Each row comes from the steps of one walk. Every step used is in the known rows, and no mark comes twice. Write the walk behind each row, first mark first.
Each row is shifted at random along 8 fixed directions that mean nothing.
Known rows
bobo, zili, leka, gedinu, nisedez: [   8  353  -12 -284  156 -408 -312  189  -61 -223   95 -204   97 -136
  207  -64   37 -144   79  235 -152 -138 -435 -139  266 -229   55   38
  -45  410  -49  367  -48   79 -281 -118 -225   90 -256  118  -91  489
 -394 -234  252 -313   80  386  -69  -62  384  488  600 -106  148   31
   24   19]
seme, zili, leka, bobo, sugek, pota, bilef, nisedez: [-105    3  102  -88  169 -200   97  -18 -201    6    9  -49   23  143
 -138   46 -118  368 -150  -80   92   26 -172  -56 -102  426  217   29
 -275 -134   15    3    4 -134  -41 -104  -92   41  115  176  225 -115
  169  190  380   14  404  117   32  277 -217 -389  -55  129 -289 -112
  100 -116]
gedinu, bilef, nisedez, seme, siza, zili: [  15  -39  -14  -61  234  -95   -7   50  -93 -292   39  -42  -20 -134
  138   49   34   67  156  -57 -106 -342  286 -594  100   -3  -56  222
 -511  -65  282  -39  -54  157  -39  -79   10   47  102  122  258  299
   47 -185   96   36 -357  353 -179   84  218 -127  -74  474  327  -80
 -310   15]
siza, sugek, zili, leka, bobo, bilef, pota, nisedez, seme: [-173  -38  236 -203  -26 -338  -23   -4 -218   84  -44 -109   -7  -55
   23   11   98 -209  208  323  -75   29   26 -200   33 -118    7 -161
 -105  156 -224  272  245  277 -324  -55  -51   77 -463  -72   -6  183
  -23 -283    5 -259 -199  232   67  274  199  -51  442  -51  101 -102
 -160  -87]
siza, zili, sugek, nisedez, leka, gedinu: [ -50  -73  152 -186   13 -277 -423   75 -512 -269  -31 -253  262    0
   88   61   74  218  114    0  -10  -69   64 -265  -35 -130   26 -148
 -296   70   99  193  -27  181 -149   48  -25  387 -372  142 -143  169
 -106  -37  148 -288  -64  427  191   31   87  469  543   -5   -3 -104
 -186    9]
bobo, leka, siza, nisedez: [ -94  448 -145 -186   21  -85   46  108  137    2  284 -116  -27   -5
   11  -47  -97 -212 -145   48   82 -196 -291   82  201 -129   85  -11
   13  345  -22  212  395  -50 -166  -64    4  -26  -12  -69   85  326
 -197  -99    9  -18   99   12  -97    3  188 -230   -7   10  252  -45
  138 -108]
seme, gedinu, bilef, pota: [-114  -19  215  -96  189  -93 -124  222  -55  -29 -149   27   34   47
   23   98 -142 -229 -278 -164   11 -202  -14   90  123 -208  181  -24
  -69   89   97   31  -43   95   66  198   68  -63   78   91   84  132
    3  258   69  -98  264  -95  294   52 -121 -100  107   92 -160 -169
  261  -73]
gedinu, bilef, nisedez, leka, bobo, sugek: [  63   78  180   58 -355  149  -84 -195 -143  -54   97  178   52   25
  -64 -219   57  334 -141   -7  386  131  -38  -57   64  -19 -380  -19
  128  -32   66  101  160    5   14 -309 -235  146  224 -105  -19  -27
 -118 -165 -110  -52 -363 -195  -87   -9  142  187 -123  -55   77  160
   52   32]
bobo, sugek, nisedez, seme, siza, leka, gedinu, bilef, pota: [ 114   89  169 -102  128 -291 -279  269 -105 -265 -149   26  310   67
   63   27 -255   94 -510 -243  172 -443 -287 -144  291 -156  199  104
 -187  264  285  142  216  -65  161   51 -142   75  405  148  296  396
 -175  259  162  249  360  -85  105    5   15   50  245  297 -180  -45
  367 -148]
gedinu, nisedez, sugek, pota: [ -70   80  -25  -34  233 -280 -111  205  -22   10  -56  -40  116   88
  -36   41 -163  -58  -72   57   77    0 -347  111   94  -46   33   69
  120  210  -91  257 -176 -196   76  -84 -292  -99 -143  140   16  141
 -212  148  206   20  267  156  168  165 -152   87  154  -71 -272   32
  276   -7]
sugek, nisedez, bobo, siza, bilef, leka: [  39 -205  304 -176 -168  258   44 -113  148 -157  -75  130  327 -116
  168 -203  287  252   45 -189  163 -205   86   83  289 -394  218  -35
 -236  209  400  463  -87 -240  225   -3   -1   71  -16 -148 -114  249
  112  202  -47   80 -154  -36   83  233    3  475  -29  127 -131  377
  268 -204]
gedinu, bilef, nisedez, seme, siza: [  31  132  -57  -35  -64  -29   35   34  292   57  133  231 -192  -21
  -67   76 -124 -259   93   52   29  122 -324 -184  231 -222 -171   75
  -82  211 -138  394  -55  134 -245 -202 -193 -382  221   66  100  431
 -179 -202  208 -124 -170  -81    7  122  230 -292 -288  115  -24   27
   51  -20]
gedinu, nisedez, bilef, leka, zili: [-146   37   66 -242   17  -59  -98 -137 -317    1   74 -132  -50   34
   33   75 -112   -1   -8  -33  237  -29  129  -82    5  -45 -147 -243
  -76  -25   66   30  204  226 -162  -27   52  243   39    0   56 -102
   80   -7  -42 -298   -8   59  123  -21  -73 -151  168 -119  130 -237
 -122  -16]
leka, siza, sugek, pota, nisedez, bobo, zili: [   3  286 -162  -94  -87   -8 -123   59 -223 -110  208 -162   88  106
  -43 -269  151  126 -314 -129  297 -184  255  -62 -168 -209  -82 -138
  254  -27  -17 -105  588   72  120  -12   75  277   41 -305  -48 -126
 -242 -160 -338  281 -450    8 -125  -28  218 -166   53  -27  171   -6
  -41  -52]
pota, sugek, bobo, nisedez, seme, gedinu, bilef: [  31   49  165   90  -23  -41 -188   47  -75 -155 -131    2   20  -14
   76 -135  -60  195 -370 -171  196 -111   37 -206   69    6 -153  152
  -10 -164  295   -3   80  -55   73 -104  -82  175  219   89  180    4
  -90   58   84  218 -260  -45  -75  102   68   66   80  212   39   34
   92    5]
gedinu, bilef, pota, sugek, nisedez, bobo, leka, zili: [ -58 -239  157 -153  138  166   41  -86  -79   11  166    7  101   74
   21   95  198   73  159  -44   71   41  102 -134  -31   11  106 -142
 -135  -49  -40  214   57   70 -127 -211   48  -56  154 -118 -229   78
  174 -152   10  -89  -85  257  233  396  -79 -199  -81    1   75 -110
 -238 -125]
siza, nisedez, leka, bobo, bilef: [-225   43  213 -104   49 -116  111  -89 -112    7  -89   -9  -27   61
  -93  -34 -173  220 -145   39  192  -33 -236  -32   93  395   69  122
 -409  -36   88   71  200 -274   27  -75 -172  133  -35  154  336  -96
  240  254  280   11  192   41  -79  194 -265 -113   91   60 -166   11
  186  -48]
seme, siza, leka, gedinu, nisedez, bilef, pota, sugek, zili: [ 100  -32  -70 -112 -120  -65 -286 -271  -80 -230  -59   61  301  -27
  -67 -436   64  165  105   25  131  158   86 -237  -39 -128   47   55
   95  -52 -194   28  342  -93   39 -329 -206  207  368  -71  178   96
  -55   39   94   13 -316  219 -206  -33  415  307  -27   78 -120  314
  -65   45]
gedinu, bilef, nisedez, seme, zili, siza, leka, bobo, sugek, pota: [ 143 -133  136 -186  -50  -54   86 -111   75 -179  -97  108  342 -110
   57 -200  232  411 -121  -33  117 -110  121 -208   97  -92  105  112
 -140   54  157  260   96 -130  250 -199 -163   78  136 -119  163  138
   51  135  146  224 -223  147 -164  117  173  375   39  228 -124  383
   35  -72]
bobo, sugek, nisedez, leka: [  -1  -60  103    4  -57   45  -85   26  -42   48  116  -67   83  -28
   89  130   40  -27  172   16   13    0 -181   17  127 -232  -59 -221
    3  239    5  376  -63  135 -221  -18  -44   14 -186   -4 -232  179
 -146 -140  -48 -216   67   67  297  191    2   30   63 -130   -1 -101
   54  -95]
seme, siza, nisedez, bobo, leka, zili, sugek, pota: [-144   62  -56 -254   39  -28   99  -44   38   94  103 -226   63   55
 -139 -154   -7  188    9 -160  159   -3   76  -54  -94  118  265 -119
  -41 -122  -84  150  492 -125  -48 -177  145  209  -66 -133  131 -196
  337  145  166   90   66  209  -76  226 -122 -294  -99  136 -125  -46
  -10 -137]
leka, siza, sugek, pota, bilef, nisedez, bobo, zili: [  16   66   29   -6   10 -148  -81  123 -374 -237   35  172  141  329
 -184  -31   10  240 -379  -62  253   33 -207 -107 -125   66    3  121
 -201  -19  -54   12  168   40  102   -8 -241  -62  271   -1  132  160
 -343  -81  138  233 -207    8    9  150   55 -172   29  140 -219   53
   35 -132]
sugek, pota, bilef, leka, gedinu: [  57 -425  142  -64  115  148  -48 -176  125  -87  -68  133  327 -142
  -27 -113  220   25  307 -109  -91    9  140 -112   74 -123  411  -29
 -332  -42   13  247 -273 -159   78  -39   65   -5  173   -7  -96  175
  315  143  187 -209   58  266  137  279   28  252 -140  125 -110  131
 -202  -20]
seme, zili, sugek, nisedez: [ 160  -81  -86  -80  -85  211 -107  -64  -60 -140   86 -152  250 -130
  129 -112  316  456  -13 -233   -6 -154  391   55  -65 -286   95  -98
  183   28  323  135 -155 -123  283   28  185  120   58 -118 -436   34
 -159  156 -163  200 -149  145  203   44   18  466 -160   87   14  235
  116  -16]
sugek, nisedez, seme, zili, leka, gedinu, bilef: [ 123 -228   57 -222  -38  143 -236   18   22 -161  -32   76  234  -73
  105   24  138  357 -262 -259   61 -129  120  -35   79 -302  217 -200
 -119  215  448  473 -153 -110  250   -1   37   35  274   22 -224  186
  -16  389  192  147   63   58  301   80  -65  318  -30   22 -190  199
  207  -89]
bobo, sugek, pota, nisedez, bilef, leka, siza, zili: [ -85  -11    2 -141  -76  158   47 -219  -75   60  277   56  224  114
  -70 -189   -6   99  -67 -169  288   -3  184  -37  -77 -173   10 -161
   86   60  -65  178  273   15  -10  -18  116  110  163 -245   17  -48
  -15    5 -108  -65   -3  -54   82  155  155 -333 -289   -4  -48   -6
  -60 -134]
zili, leka, bobo, siza, nisedez, sugek: [-129  104  165 -145  -14 -278   -4   67 -177 -173  -49 -161  110   37
  -57  -68  -44  286 -120   80  169 -183 -146  -95  120  115   45   87
 -363   55  181  115  316 -184  -42 -161 -138  330 -239   99  170   33
   59   -8  185   74    8  177 -141  173   18  150  320  153   74   19
   40  -84]
nisedez, bilef, leka, zili, siza, sugek, pota: [ -49  183   18 -248 -245 -163  -12  -89  -40  -28  134   24  187  -43
   87 -222  -86 -187   53  238  118   92  -28  123  152 -406   36 -111
  101  198 -303  257  267  187 -219 -107  -74  136 -259 -254 -132  167
 -163 -175   20 -323 -171  119  -79  -11  386  220  246  -78   16   50
  -78 -126]
leka, bobo, bilef, pota, sugek, nisedez, seme, zili, siza: [ -48 -115   70 -247  -67  -98  111 -146    4   -2  -60  -62   63  -63
   31 -110  201  395 -220 -149  209  -33  221 -145  -32  -81   52  -20
  -58 -191   74   16  367  -90  150  -44   47  246  106 -114  184 -213
   83  134  -57  117 -192  -12 -175  141  105   80   79  130 -207  166
   21 -108]
seme, zili, siza, bilef: [  20  -74 -145  -11  -76  288  144 -181   50  -37  167  194  -12  102
 -201  -64   37  179   28   44  -13  161   94 -149 -122   68   49   63
 -118  -41 -147   91   28  103  -23  -70  -30 -245  334  -90   41    4
   53 -139  185  189 -205  109 -107   84  164 -398 -550  181  -70   53
 -218   -5]
gedinu, nisedez, bobo, leka, siza: [  -9   70    9 -180  199   24   35  147  172  -31   72  101  126  104
   -5   68   50  125 -206  -80  222 -164 -435   53  136    6  174   91
 -117  253  152  371  117 -323  161 -167 -203 -152  183   -9   76  202
   -8  116  223  309  125   71   23  133 -161  -58  -18   54  -39  149
  204 -105]
bobo, siza, zili, leka, gedinu, bilef, nisedez, sugek: [-150 -114  191 -161  164 -219 -235  -32 -371 -330  109  -23  193  188
 -127   57 -239  385 -195 -135  126 -121  -28 -432   10  243   71  143
 -479 -108  207   36  106    2 -180 -193 -108  274   75  270  350   53
  157   45  458 -181  201  289  -85  193   58 -167    3  294  -41 -189
 -245  -76]
zili, leka, siza, nisedez, bilef, pota, sugek, bobo: [ -82   33  105   -7   13 -177  -52   19 -280  -63  -98  -43   56   97
 -175 -131   75    6  194   96  272  -18  122 -274 -101   76  -48  -42
 -294 -155  -44  -63  244  110 -146 -152 -103  294   30  -92  175   85
  143 -344  -19  -70 -340  195  -86  194  249  -40  246  152  205 -110
 -303   27]
seme, siza, bilef, pota, sugek, bobo: [ -13   88  128  -28 -279  -42  -37  -52  -77  -11 -161   71   96   67
  -37 -393  -19  195 -218  -84  314   26  133   61  -27 -105  -80   86
  133 -182    1 -125  302 -134  158  -74  -89  193  213 -189  161 -109
   23  122 -120  225 -302 -222 -199  -22  183  130   72  175 -232  228
  228  -55]
sugek, bobo, nisedez, seme, siza, bilef, leka: [  51  135  200  -53  -83 -115   -1  122 -115 -103 -142  -14   55   60
   18  -36 -107   25 -178 -138  173 -324  -76 -177  165  -85  -35   15
 -211  111  328  186  141   51  -28   49  -42   65  153  -32  340  247
   30  -77   76  285 -130 -103  -38   16   25 -160  134  345  117 -108
   86 -111]
pota, sugek, nisedez, bobo: [ -49 -264  117  -57   38  140   15  -59   74   45   21  -40   25  -70
   95   50  258  153  230 -135   58   47   93  -86   20 -120   92  -81
 -191  -93  108  296 -138 -134   13  -79   58   37 -134   40 -310    4
  140   81    2  -59 -145  212  241  406 -138  141  -19  -30 -126  142
  -19  -52]
seme, zili, siza, nisedez, bobo, leka, gedinu, bilef: [-214  247   -4 -305 -149   11 -123  -31  -61  -40  213  -81 -176   45
  -68 -120  -28  -57 -164   -5  212   14  -76 -171  103 -179  -10 -162
 -161   91  -75  276  453  303 -267 -118   22  192  -23  -66   92   28
   60 -125  197 -205 -273  160 -119   73  236 -214   77  -64   77  -50
 -150  -40]
gedinu, bilef, leka, bobo, siza, sugek, zili: [ -92  -42  165 -244 -200  156  -50 -264   51  -20  169   16  204  -42
  138 -219  -91  251 -166  -95  135 -142  189   70  121 -103   76   45
   93  -68  118  107  280 -251   21 -209   92  176   -6 -194  -49 -135
  280  216   62    7  -65   12 -178   47   25   32 -166  135   37  176
  -16 -105]
sugek, nisedez, bobo, zili, siza: [  74  115  -17  -78    5   11  -53  142 -217 -123   43  -68   55  253
  -45   57   39  337 -331 -304  269 -106 -119  -78 -181   89   16 -106
   30  -30  214   40  236   20  120   75  -14  141  156  -91  147 -106
 -116  -28   44  339    4  -50  -59  -37  -71 -213   53   45 -199  -55
   49 -102]
pota, bilef, leka, gedinu, nisedez: [  -5    5   67  -66  102  -14 -215  -85 -147 -111   31   65   82   64
 -120  -22 -120  133 -161 -186  227  -12 -211  -92   71   91   92    8
 -137   19   76   99  -17 -123    7  -54  -95   10  431  220  108  137
    9  179  209  -81  240   16  112   83  -54 -111 -125   55 -131  -57
   64   56]
leka, siza, bilef, nisedez: [-264  128    8  -42  107 -216  -89   31 -359   36   92  -20 -254  242
 -320  246 -271 -112  -63  -18  195   74 -104 -358 -106  297 -155  -18
 -370 -162 -160 -168  236  348 -318   21  -95   24   85  199  500   19
  100 -195  157 -270    0  -29  -70   55  -40 -719  -53  101   32 -392
 -217   24]
seme, zili, leka, siza, sugek, nisedez, bilef, pota: [ -80 -234   47  -48   74 -357 -228  -36 -541 -187 -152 -107  109   61
 -161   66  100   98  344  194   -8   57  208 -491 -212   46   10 -105
 -466 -127 -247 -154  144  437 -225 -111 -172  305 -128   57  208   51
  102 -335  116 -231 -348  399   27   94  225   58  354  150  116 -219
 -430   37]
leka, bobo, siza, zili, sugek, nisedez, bilef: [  33  135   85  -56  -66  211  -40   75 -205 -292  137   59  278  160
   87  -89  -25  527 -446 -224  321 -351   63   28   53  -32   54  170
 -178   51  535  122   -1 -244  378   40   83  126  224 -103 -150  125
 -178   62    0  444  -31   27   14  124  -63  112 -151  261   14  174
  159 -160]
zili, sugek, nisedez, bilef: [ -25  233  -24   59  107  -84 -168   90 -169 -175   76 -178  -31 -140
  161  -41 -131  108  108  -30  144 -314  145 -102  156   -3  -31   90
 -173  -59  303 -135  -38   35   -9  -67   -4  314 -147   87  -56   89
  -48 -185  -72 -133  -20  219 -113   69   26  130   89  162  313 -180
   -6  -18]
seme, gedinu, bilef, pota, nisedez: [ -29   59   69    8  103  -55 -167  -68  -85 -112 -101 -106   54 -144
  -33 -271   97   -4  -16 -167  110  -75  319 -188  -47  -47   23   22
   93 -142    5 -269  193   21  115  -62    8  232  151   18  239  -49
   32   94 -162  -85 -182  -10  -90  -32  182   70  -18   96   58  -13
   95  116]
pota, bilef, leka, bobo, zili, siza: [  97  198  127 -234  -39 -190   79  -36  -42 -271   75   42  174  -84
  207 -148  130  190   33  199   17 -158 -274  -38  210  -24   74  230
 -352  142   38  118  117  -98  -86 -122 -215   79  -10  -86   -4  296
 -189 -269  212  -13 -149  220 -363  -50  357  347  358  180  166  145
 -120 -101]
nisedez, sugek, pota, bilef, leka, zili: [ -38  -77   58 -212   69  -81   38  -55 -155 -121   92  -53  250    9
  131  -19  -88  132  -88    4   55 -142  112  202   97  -87  190  -82
 -159   29   97   68  124 -137   -3  -38    3  137  -11  -59 -157  -33
   18  167   97  -97  202  184  100  144  -94  -13  109   37    8 -116
  -16 -210]
leka, gedinu, bilef, nisedez, bobo, sugek, pota: [  21   91  106  104 -239  197 -260   57 -161  -18   77  202   47  239
 -213 -167  -45   76 -495 -305  451   65  -43  -29    0 -217 -187 -158
  306  -33   85  160   49  179  127  -31  -35   60  403 -123  -22   -3
 -197  -52 -114   13 -175 -300  158   84   41  -98 -208 -110 -189   58
  108   -8]
bobo, siza, nisedez, seme, gedinu, bilef: [-163 -342  199  -79   77  190  -77  -31   16  -98 -131  -27   -8  -94
  -54   50   69   84 -215 -338  108 -215  410 -310   87 -224   86  -91
 -382 -117  397  121  198  158  115  171  281  206  141   91  261  -37
  264  282  -54    3 -192  -55  144  252  -75 -172 -188  266  -35  -49
    7  -70]
nisedez, bobo, zili, siza, bilef: [-101  153   80 -245 -186  -55   92  -93   77  -76   55  117  -38  -15
   90 -266   50  126    7  167  137  145 -155  -56  144  -75  -43  152
 -146   20 -157  199  306   19 -108 -155 -251   83 -211 -121  159  -36
  -34 -135  198 -102 -305   78 -437   11  295  161  177    9 -178  249
   22 -134]

Which walk is each row?
[   5  -75  -12  -80  -84   88 -143 -209 -119  -84   -1  -89  -56   21
 -149 -188  199   33  197  -62  138  152  134 -486 -197  -17 -111 -244
  -21 -192 -238   49  551  414 -285 -175    8  244   72  -90  283 -191
  243 -297   62  -90 -465  225 -176   54  325 -309  -64   -2   21 -114
 -391   78] | seme, gedinu, nisedez, bobo, zili, siza, leka
[-212   41  183 -313  264 -132  240   81  -61   -6  134  -59  103   68
   -8  100   89   22   19   74   79  -64 -142 -182  119   32  226  152
 -344   76 -153  257  186   -5 -114  -12  -88  -91 -157    8   69  148
  -20 -118  160  -73   61  297    7  358   29 -205  163  131  -90  -12
  -76 -146] | leka, zili, siza, bilef, pota, nisedez, bobo, sugek
[  10  -97  227 -148   20    0   47   53 -263 -203   98   51  322  177
   -8  137  109  340  -99  -34  107 -137 -183  -13   54   -2  146   66
 -305  150  242  375  -58 -117   39   -6 -126  -20    2  -36 -123  253
 -186 -119  270  189   -3  249  123  235  -36   81   68  210   37   62
 -118 -166] | pota, bilef, leka, bobo, nisedez, sugek, zili, siza
[ -23 -234   94 -194  -10  185  -32 -148  -34  -56  208   58  381  114
 -159  -43  155  -11   42  -74   28  -10  109 -117  -32 -269  283 -193
   29  191  -75  427  246   72  -86   -1  105  -53  122 -217 -113  211
  -18  -75   64  -61   25  234  231  331  216 -166 -248   22  -66   42
 -224 -137] | bobo, bilef, pota, nisedez, sugek, zili, siza, leka, gedinu
[-257  375  131 -461  208 -333 -164  220 -135  -35   90 -193  118  143
   -8 -101 -360  133 -573 -375  302 -309 -114  105   74   10  362  -41
  -29  166  193   88  426 -258   99  125   95  224   75  116  311   27
   66  646  249   16  687 -113   84  -24  -92 -311  184  113 -391 -129
  555 -156] | seme, siza, zili, leka, gedinu, bilef, pota, nisedez
[  15  -92    8 -287  -24 -188  -40   23   69  -34   63  -40   78   25
   71  124  -77  -30 -110   67 -119  -33 -264 -246   40 -151  228   -2
 -232  110  -93  441  257   31 -297 -183   14  -41  -59   26   56  147
  145  -28  481   58  -47  360   -2  161  118 -143  188  169  -29  -24
 -314 -110] | nisedez, seme, zili, siza, sugek, bobo, leka, gedinu
[ 106 -223  120  -55  121   82   34   22 -144 -275  -26  114  450   72
  -72 -125  148  557    2 -245  103 -126  157   -5  -62   -5  334  104
 -319   39  313  223 -187 -308  335   27  -31  -15  203   11  -48  242
  -31  319  186  290   94  201  196  264  -69  157 -295  411 -312  176
  203 -170] | seme, siza, zili, sugek, pota, bilef, nisedez, leka
[  -7  194   53  -97 -347  -54 -333 -141 -216 -130   55  -70   95 -110
    5 -391  100  -15   13   19  265  105  204   -6  102 -424 -150 -267
  210   55 -123   50  422  163 -141 -131  -70  380    5 -112  -77   83
 -198 -132 -325 -356 -369  -52  -38  -53  417  319  177 -180   53   18
   74  -15] | siza, bilef, pota, sugek, nisedez, leka, gedinu
[-140  123   46 -219  -55  -38   38 -162 -105   51  245 -167  207  -17
  -48 -199   -9   44 -113  -56  188  -77  192   11   -6 -140  140 -160
  181   59 -122   92  374   90 -102   45  162  217  -93 -248   -8   -1
  -28    3 -144 -150   36   41  -19  154  213 -166  -36   19    9  -77
  -25  -95] | bobo, bilef, leka, zili, siza, sugek, pota, nisedez
[ -26   96  132 -137 -102 -222    8 -181  -79 -160  -17   77  255   43
   -1 -326 -109  182  118  206  109   32  -85  -81   80   92   30  218
 -188  -56 -182   27  122 -131  -93 -275 -183  189 -139 -117  202   17
  138 -185  284  -87  -79  212 -384   43  252  196  157  184  -24   94
 -194  -82] | nisedez, bilef, leka, bobo, siza, zili, sugek, pota
[ -67 -102  124 -143 -274 -206 -217 -294  -54   46  -30  130  184   65
 -134 -336   -1   71   58  212   -6  517 -170    7  -61  -21   35  -67
  268  -32 -484  143  202   38 -287 -242 -229  133  -32 -100   92  -54
  -72  -43  241 -408   14    1 -194   38  417  284  180 -200 -381  209
  -51  -60] | bobo, bilef, pota, sugek, zili, leka, gedinu
[ 225   42  -32 -166 -117  106   32   15   56 -249   29  -34  317  -65
  211 -267  160  732 -420 -354  244 -365  206   -6  -13  -71  197   42
  -60   44  617  196  280 -558  477 -112  105  227  337  -98 -129   52
  -41  412  -15  717  -42   20  -67   50   26  207 -134  337  -94  346
  341 -168] | pota, sugek, nisedez, seme, siza, zili, leka, bobo
[  43  200   29 -310   40   -7  176 -155  193 -119  131   22  268  -92
   61 -394  229  317  -39   -8  271   20  -12  -16   55   94  188  171
  125   33  -62   62  462 -376  175 -410 -223  141  130 -257  203  -16
   58   29   57  156 -155  120 -472   -6  261  251   25   68   17  336
   88  -76] | gedinu, bilef, pota, nisedez, bobo, leka, zili, siza
[ -27  -64  207 -186 -150  211  -99 -185   30 -120   52  -66  261  -80
    8 -245   41  228  -25 -326  299 -266  253 -116  174 -263  186  -26
 -190 -105  413  272  149 -225   39 -101  263  373  114 -107  -32   44
  339  103   41  -97  -94  109   14  235   67  267 -121  258  120  120
 -131  -63] | zili, sugek, bobo, siza, nisedez, bilef, leka, gedinu
[  -1  179    7 -248  127 -118  -26   32  -91 -332  169 -152  288 -167
  274  -67   64  325   39  149   18 -236  -31  -26  230  -55  194  161
 -374  186  232  190   93 -227   -3 -124 -194  194 -158   22 -145  327
 -220   -8  117   10  -56  443 -174   99  193  364  259  173  169   97
   46 -137] | pota, sugek, nisedez, leka, zili, siza, bilef
[   4  130 -105  -68  228 -204 -150  111 -101 -217   42  -89  149  -30
  -32  -63 -127   45 -296  -20   48 -126   58 -293  -37   17  147  141
  -97    3  -43  -20  268   28   55  -79  -88   60  137   66  198  146
 -174   43  177  200 -124  269 -123   76  186 -223    9  251   26  -92
  -60   25] | leka, zili, siza, sugek, pota, nisedez, seme, gedinu, bilef
[ -29   68  142  -41  -68 -188  -50 -126 -374 -206 -109  -88  188   40
  -19 -268  126  233  -19  199   59  -21  110  -76  -57  150  -65   67
  -75  -49  -16 -144  268  -83   26 -117 -185  276  -21  -97  133   24
 -148 -135  -77   82 -313  198 -191   37  180  258  294   66  113   96
  -86  -16] | siza, nisedez, leka, bobo, bilef, pota, sugek, zili
[ -15  248   69 -488  188 -329  122  143  174 -130   88  -43  211 -165
  203 -111  147  -23  -49  109  -12 -284 -113   51  304 -331  292   63
 -167  465   91  399  346 -218   -4  -34 -138  -37 -169  -78  100  444
 -245   65   53  -20  134  103 -121   61  287  194  347  115   41  121
  315 -266] | bobo, zili, leka, siza, bilef, pota, nisedez, seme
[  46   76  168 -165  -74   85 -112  100  -15 -281   50  229  288  146
  -23 -259  100   43 -225   13  137 -142  -62  -77  159 -268  136   37
  -81  208   51  264  115   40   39  -93  -79  -20  201 -204  -28  289
  -61 -194  118  108 -164   74  -78   55  376  130   36  114   13  131
  -85 -117] | nisedez, bobo, siza, zili, leka, gedinu, bilef, pota
[  46  295 -122 -132 -197 -171 -274  -30 -327 -356  112 -151  172  -83
  -18 -356   57  226 -231  -51  220 -112  257  -90    4 -318   53 -127
   16   -1   36  -99  457  166  -10  -63  -34  459   25  -72   82   60
 -259  -37 -106 -105 -386  167 -201 -127  454  208  115   85  107    3
  -39  -29] | seme, zili, siza, sugek, pota, bilef, nisedez, leka, gedinu
[-256   13  114 -306  -95    8   -8 -199  -61  143  241  -46   36   85
   15  -41  -96   30 -113  -80  201  -32   -4   38   38 -107   89 -136
  -12   34  -72  247  434  -66 -199  -52   60  104 -166 -131   -6 -112
  132  149   94 -150   10   24   42  227  -35 -367  -49  -49  -67  -17
   10 -170] | pota, nisedez, bobo, bilef, leka, siza, sugek, zili
[  22 -224  170 -131  246 -263 -210  143 -116 -237 -217   28  176  -81
 -106  -17  123  113   56   -9   42 -198   22 -413  153 -174  211   83
 -478   96  143  248   25   34   31  -57 -134   68  235  217  155  418
   17  -17  149   62  -88  291  112  253  172  167  181  384  -21  -34
  -45  -15] | zili, leka, gedinu, nisedez, seme, siza, bilef, pota, sugek
[ 249   98   15  108 -188  106 -217  -34 -145 -234   79  220  375   96
 -129 -293   22  -19 -215  -55  180  -53  -74   96   41 -377  110  -43
  168  348   43  303  -94  -85  189  -48  -70 -118  444 -106 -308  486
 -449  -49  -72  211 -124  -19  330   91  221  224 -201   28   25  149
  126   -2] | siza, sugek, pota, nisedez, bilef, leka, gedinu
